In the rows, 128 means zero.
Each row has two labels, one from each of two sets.
[136 116 172  33 165 152 127 151 143 122 119 125 118 106 122 110 132 191
 115 114 127 136  88 114 127] | H + E
[120  90 188 111 166 128 131 107 176 123 130 131 114 111  71 114 157 196
 133 166 156 120  96 129 124] | D + B
[105 124 164 154 105 119 125 133 133 121 151 123 139 122 118 119 106  84
 107 108 115 127 116 123 133] | H + B
[133 109 201 107 114 135 129 122 163 125 135 125 137 106 103 115 152 155
 127 111 153 125 112 124 134] | H + B
[161 146 149  80 166 132 126 164 162 125 142 142 110  94 101 140 162 206
 134 190 149 115 156 133 140] | H + N
[118 111 161 108 162 124 127 182 161 122 143 126 136 124  87 123 148 154
 119 137 159 123 117 126 137] | H + N
[103 108 171  88 179 140 127 140 149 122 134 124 171 136 104 125 140 198
 123 131 140 127 102 128 131] | H + E
[120 106 153  79 189 126 127 145 157 129 125 129 129 145  89 118 157 182
 111 122 173 134  99 126 129] | H + B
[116 114 148 128 139 130 126 123 150 133 137 128 118 142 118 119 171 103
 126  98 158 135 109 127 134] | H + B
[118 112 154  99 150 132 127 135 151 124 131 119 130 135  99 110 151 145
 113  97 164 136 106 125 135] | H + B
[127 111 154  95 157 135 126 134 167 124 132 129 107 131 106 127 176 143
 127 125 155 130 107 123 136] | H + B
[121 105 157 152 128 127 126  91 159 127 121 120 124 112  71 116 143 150
 142 125 173 119 129 131 123] | D + B
[106 137 127 163 109 104 130 146 115 124 152 120 117 150 129 119  95  45
 104  88 126 140 112 117 138] | H + E
[118  94 159  68 217 127 133 148 164 129 139 141 119 139  89 120 169 197
 124 138 149 132  81 125 131] | H + N
[100  98 131 140 188 121 130 110 160 126 132 131 116 150  71 120 160 152
 131 132 160 120 104 132 119] | D + B
[135 115 186  70 136 142 127 132 154 127 127 126 127 104 120 118 153 177
 134 126 141 119 112 131 137] | H + B
[132 113 156  50 202 131 127 161 147 127 139 143 148 124  99 130 136 252
 126 170 137 122 114 129 128] | H + N
[134 129 191 100  98 143 127 138 144 132 141 115 136 103 126 118 134 134
 116 117 135 133 122 123 147] | H + B
[175 170 147 103  48 166 123 133 124 121  99  75 130 108 124 103 122  98
 115  80 205 136 183 118 132] | H + B
[112 109 191  83 152 143 129 141 152 121 134 119 184 131 105 111 136 191
 117 117 154 125 110 127 135] | H + E
[105 105 195 107 139 137 123 123 161 127 148 124 153 120 103 119 148 132
 123 125 143 123 109 131 132] | H + B
[114 131 162 116 157 122 125 162 144 131 152 133 143 137  95 136 124 152
 111 142 148 128 121 128 142] | H + N
[168 127 216  33 138 165 125 150 189 123 127 131 125  54 108 127 176 249
 138 190 146 106 138 129 144] | H + N
[ 97 111 120 178 141 117 130 104 141 126 133 123 134 161 103 118 142  87
 121  99 154 137 121 132 126] | D + B
[131 137 164 174  83 123 121  99 136 122 131 115 140  93  90 129 116 140
 137 145 159 113 160 133 129] | D + B
[101 120  95 225 140 113 129 102 140 122 137 125 102 141  65 128 117  79
 124 136 161 127 135 129 122] | D + B
[106 143 137 204  98 103 125 124 135 120 154 112 130 109  67 127  76 105
 112 151 151 116 154 128 133] | D + N
[120 120 163  97 152 134 125 142 143 127 133 125 140 135 114 110 142 146
 110 113 149 127 105 123 138] | H + N
[109 111 144 128 160 107 130 144 142 129 145 136 114 147  97 117 138 105
 111  99 149 140  95 121 140] | H + N
[131 128 140 122 143 111 126 152 138 124 138 121 105 139  98 120 128 110
 108 103 153 136 108 120 137] | H + N
[128 118 182 113 109 137 126 135 158 128 142 125 130 113 108 118 153 134
 125 128 144 124 117 126 137] | H + B
[116 126 211 115  68 166 122 114 134 123 130 104 176  96 133 110 107 142
 120 100 122 124 129 124 132] | H + B
[130 135 171 113 110 133 125 142 143 139 136 120 122 112 114 109 134 110
 116 117 143 131 122 126 141] | H + B
[124 131 187 115  87 149 124 126 141 128 124 109 176 120 132 115 118 137
 123  95 144 130 135 119 134] | H + E
